Below are the code and all the weights of a small trained network. Each question names an input and a target symbol and asks about switching units off, where a switched-off unit gives its printed mean instead of its output.

import numpy as np


def w(rows, s, z=0):
    codes = np.array(rows[::2]) - 128.0
    scale = np.full(codes.shape[1], s)
    scale[-1] = z or s
    return codes * scale


def softmax(a):
    e = np.exp(a - a.max(-1, keepdims=True))
    return e / e.sum(-1, keepdims=True)


def log_softmax(a):
    a = a - a.max(-1, keepdims=True)
    return a - np.log(np.exp(a).sum(-1, keepdims=True))


def net(x, mask):
    ids = ['αεζηθλμξσφψω'.index(c) for c in x.split()]
    T = len(ids)
    res = E[ids] + P[:T]
    u = 0
    for l in range(3):
        r = res
        for j in range(3):
            rows = slice(2 * j, 2 * j + 2)
            q, k, v = (r @ M[l][rows].T for M in (Q, K, V))
            z = softmax(np.where(np.tri(T) > 0, q @ k.T / 2**0.5, -1e9)) @ v
            o = O[l][rows]
            res = res + np.where(mask[u + j], z, o[:, -1]) @ o[:, :-1]
        u += 3
    return log_softmax(res[-1] @ U[:, :-1].T + U[:, -1])


Q, K, V, O = {}, {}, {}, {}
E = w([
[185,32,63,162,137,155,101,71,63],'α',
[168,140,80,173,94,87,50,152,79],'ε',
[99,146,157,80,113,110,88,56,8],'ζ',
[158,176,33,173,78,127,201,16,100],'η',
[120,138,53,79,113,196,133,184,47],'θ',
[237,80,139,89,125,116,216,178,77],'λ',
[111,219,137,98,25,123,193,177,82],'μ',
[184,210,127,120,215,154,163,127,62],'ξ',
[105,123,162,241,134,57,97,203,106],'σ',
[164,133,233,247,99,174,110,182,99],'φ',
[235,109,166,23,131,149,47,82,183],'ψ',
[156,152,77,128,89,253,30,130,156],'ω',
],0.014)
P = w([
[124,107,42,207,100,131,207,2,27],'0',
[151,131,61,191,73,118,196,55,10],'1',
[167,129,80,191,73,127,182,80,14],'2',
[175,137,89,185,76,125,177,102,40],'3',
[164,150,109,169,92,132,164,111,50],'4',
[167,165,112,152,96,140,153,123,69],'5',
[170,165,129,149,108,149,125,140,73],'6',
[158,183,134,145,114,161,117,148,94],'7',
[157,198,136,134,132,155,95,160,115],'8',
[155,197,152,130,142,167,96,171,128],'9',
[153,213,151,124,159,177,77,183,148],'10',
[143,218,159,121,167,186,75,196,180],'11',
[138,236,152,109,178,191,61,203,185],'12',
[121,234,155,84,179,183,75,178,190],'13',
],0.0068)
Q[0] = w([
[166,183,142,118,160,169,149,166,73],'0.h0',
[71,36,184,140,121,72,108,125,247],'0.h0',
[187,198,123,184,110,156,99,168,14],'0.h1',
[125,113,109,92,136,94,149,132,132],'0.h1',
[180,171,100,129,98,118,138,131,35],'0.h2',
[59,103,83,88,136,87,121,126,173],'0.h2',
],0.012)
K[0] = w([
[83,160,189,136,157,161,93,172,198],'0.h0',
[130,125,107,155,61,102,129,2,21],'0.h0',
[91,207,198,108,162,168,55,199,250],'0.h1',
[117,183,84,169,132,108,133,118,100],'0.h1',
[184,187,177,98,217,124,152,200,186],'0.h2',
[179,86,96,133,142,75,154,9,72],'0.h2',
],0.0099)
V[0] = w([
[98,74,162,172,32,153,78,110,183],'0.h0',
[30,112,84,121,105,34,2,168,191],'0.h0',
[170,140,146,135,86,252,85,100,115],'0.h1',
[213,158,28,57,169,84,62,89,185],'0.h1',
[85,213,76,182,39,142,66,76,99],'0.h2',
[70,210,136,108,211,144,82,174,148],'0.h2',
],0.0064)
O[0] = w([
[125,114,163,174,115,83,208,79,161,135],'0.h0',
[158,169,135,207,86,85,48,122,115,5],'0.h0',
[84,71,255,143,136,190,185,118,125,254],'0.h1',
[216,138,148,127,108,150,139,114,76,73],'0.h1',
[110,33,199,118,72,122,85,139,186,186],'0.h2',
[66,82,58,110,103,118,137,168,92,106],'0.h2',
],0.0073,0.0077)
Q[1] = w([
[177,128,152,58,118,254,116,39,110],'1.h0',
[155,151,151,107,121,118,140,181,140],'1.h0',
[180,131,103,108,149,31,88,116,147],'1.h1',
[109,106,131,218,170,43,152,183,76],'1.h1',
[114,134,86,130,150,159,137,141,89],'1.h2',
[192,141,178,115,148,89,73,123,102],'1.h2',
],0.0091)
K[1] = w([
[176,190,113,104,102,255,98,160,218],'1.h0',
[190,107,131,171,102,110,102,99,133],'1.h0',
[130,66,54,93,103,68,180,64,103],'1.h1',
[132,64,168,245,119,90,159,173,40],'1.h1',
[161,147,139,157,131,94,138,138,78],'1.h2',
[177,176,115,44,123,86,83,108,154],'1.h2',
],0.0083)
V[1] = w([
[192,101,148,81,126,63,174,45,199],'1.h0',
[126,154,173,181,52,118,135,106,77],'1.h0',
[137,237,139,67,128,139,79,128,247],'1.h1',
[71,185,66,59,14,103,246,41,82],'1.h1',
[160,133,137,32,166,162,120,145,150],'1.h2',
[38,123,67,93,111,119,119,133,253],'1.h2',
],0.0043)
O[1] = w([
[202,154,69,78,126,80,134,106,121,149],'1.h0',
[101,98,168,96,150,102,131,200,136,171],'1.h0',
[145,57,213,86,87,173,218,145,141,24],'1.h1',
[157,254,193,56,81,176,38,130,155,17],'1.h1',
[164,105,166,168,132,66,169,147,104,138],'1.h2',
[195,155,155,138,114,136,170,103,59,2],'1.h2',
],0.0059,0.0041)
Q[2] = w([
[120,115,141,196,116,151,175,115,50],'2.h0',
[106,197,71,83,140,122,59,125,253],'2.h0',
[198,191,173,190,160,110,139,113,184],'2.h1',
[30,35,137,147,189,113,195,120,60],'2.h1',
[93,210,123,188,185,73,76,177,112],'2.h2',
[173,218,103,107,92,120,75,73,136],'2.h2',
],0.0075)
K[2] = w([
[189,50,192,94,119,156,158,198,151],'2.h0',
[74,234,155,150,138,56,130,51,98],'2.h0',
[153,99,128,99,108,79,148,3,139],'2.h1',
[96,160,159,148,118,204,157,199,205],'2.h1',
[108,131,133,168,158,2,92,167,104],'2.h2',
[146,111,35,110,105,90,104,102,105],'2.h2',
],0.0073)
V[2] = w([
[88,49,140,66,186,47,96,155,65],'2.h0',
[113,140,162,33,195,65,60,99,206],'2.h0',
[81,148,148,117,59,114,242,99,28],'2.h1',
[153,207,212,224,170,78,187,120,88],'2.h1',
[61,3,91,87,125,200,141,155,194],'2.h2',
[107,75,186,128,149,38,166,205,73],'2.h2',
],0.0045)
O[2] = w([
[121,46,86,32,103,102,116,64,78,127],'2.h0',
[161,71,171,67,75,115,246,54,107,72],'2.h0',
[59,120,48,61,81,112,97,193,206,182],'2.h1',
[121,59,109,129,187,3,77,206,91,169],'2.h1',
[184,227,137,194,85,156,75,142,110,254],'2.h2',
[173,165,76,76,149,8,119,91,117,179],'2.h2',
],0.0047,0.0057)
U = w([
[142,18,65,161,158,163,78,85,88,17],'α',
[169,178,76,153,92,73,44,149,103,254],'ε',
[57,113,203,76,131,114,78,64,38,50],'ζ',
[101,158,68,174,113,156,182,45,163,133],'η',
[79,106,59,87,120,194,128,197,46,58],'θ',
[214,77,132,99,103,84,199,158,88,207],'λ',
[82,175,151,71,40,105,153,167,148,131],'μ',
[146,211,129,126,254,149,153,119,112,112],'ξ',
[22,67,101,136,178,75,176,135,163,179],'σ',
[103,117,208,199,140,170,163,132,117,87],'φ',
[163,141,161,88,142,118,102,72,207,178],'ψ',
[98,130,126,140,95,212,64,123,137,47],'ω',
],0.0082,0.0054)

Each question gives the input, a string of symbols that net reads in full, and the target symbol t.
The units are the heads (2 rows each of Q, K, V and O). Each row of codes is followed by its name. A weight is (code - 128) times the scale printed after its matrix; where a second scale follows, it is the last column's (O and U).
mask holds one flag per head, layer by layer. A switched-off head (its flag False) gives its mean, the last column of its rows in O, instead of its output. The means were averaged over made-up inputs and are rounded, as every weight is.
A unit's drop is (log p(t) with every unit on - log p(t) with that unit switched off) / (log p(t) with every unit on - log p(t) with every unit switched off).
The circuit of an input: a set's keep is (log p(t) with only the set's units on - log p(t) with every unit switched off) / (log p(t) with every unit on - log p(t) with every unit switched off). Starting from all 9 units, units are removed one at a time, each time the one whose removal leaves the highest keep (on an exact tie, the one counted first), for as long as the keep stays at least 0.8.
units of the circuit, in order: the units of the circuit, biggest drop first
most important unit: the unit with the biggest drop
heads that matter: for each layer, one digit per head in row order, 1 if its drop is at least 0.15 and else 0, layers parted by /
drop when u is switched off: that unit's drop, to one decimal
input σ φ ω η μ φ ζ ξ ξ ξ ψ η, target λ: heads that matter	010 / 010 / 100
input ξ ω θ η ζ φ α φ ζ, target σ: units of the circuit, in order	(0.h1; 0.h0)
input ζ σ σ λ φ ψ η λ ε φ ζ, target σ: units of the circuit, in order	(0.h1; 0.h0; 1.h1)
input η ξ ζ ω ζ ω φ ω φ σ ζ φ ξ, target σ: units of the circuit, in order	(0.h1; 1.h1; 0.h2)
input θ σ σ λ ξ μ λ α σ λ, target ε: units of the circuit, in order	(0.h0; 0.h1)
input ξ ζ ξ η ξ ξ λ α φ θ, target σ: units of the circuit, in order	(0.h1; 1.h1)
input α η φ ξ η ψ σ μ ξ ξ ε ω ξ, target φ: most important unit	0.h1
input η ζ ζ λ ζ, target ξ: heads that matter	001 / 000 / 000
input ζ φ ω η, target φ: units of the circuit, in order	(0.h1; 2.h2; 0.h2)
input μ ξ θ η λ ψ ψ, target λ: heads that matter	010 / 011 / 000
input σ σ σ φ λ μ μ θ ξ η ξ η, target θ: units of the circuit, in order	(0.h0; 0.h2)
input σ ε η η α α φ σ ψ ξ ζ σ ψ ξ, target λ: units of the circuit, in order	(0.h1; 1.h1)
input λ ξ φ λ ψ ξ, target λ: units of the circuit, in order	(0.h1; 2.h0; 1.h1)
input ψ θ φ η ζ λ φ ξ φ φ φ φ α ξ, target σ: heads that matter	010 / 010 / 000
input ζ σ θ θ ε φ η, target σ: heads that matter	110 / 000 / 010
input ε α λ λ ψ μ, target λ: units of the circuit, in order	(0.h1; 1.h1; 2.h0)
input λ ξ λ ζ α ξ ζ η, target θ: units of the circuit, in order	(0.h0)
input λ η μ λ ξ η φ ξ λ θ ζ φ ω ε, target φ: heads that matter	010 / 110 / 000
input μ α ψ θ, target λ: units of the circuit, in order	(0.h1; 1.h0)
input ε α η ω φ θ ε ω λ ω λ, target φ: units of the circuit, in order	(0.h1; 2.h2; 1.h0)
input ζ ω ξ σ ζ φ ζ ξ ξ η ξ ω ζ, target φ: units of the circuit, in order	(0.h1; 1.h1; 2.h2)
input ζ ψ ζ α λ σ θ ε φ η φ ζ η, target σ: units of the circuit, in order	(0.h1; 1.h1; 2.h1)
input ζ ω θ φ α ξ ξ ψ φ, target λ: most important unit	1.h1
input μ φ μ φ σ φ, target σ: heads that matter	010 / 010 / 010
input ζ ξ η φ φ σ α μ λ ψ ω, target φ: heads that matter	010 / 010 / 000
input φ ψ ζ, target λ: drop when 2.h2 is switched off	0.0
input ω φ ξ ξ φ ξ φ ψ ψ μ, target λ: drop when 2.h0 is switched off	0.2
input λ ζ φ ω ζ θ θ φ λ, target σ: drop when 0.h0 is switched off	0.2
input ω λ α α θ ω φ λ λ φ, target σ: drop when 0.h1 is switched off	0.5
input λ η σ η λ η, target ξ: most important unit	0.h2
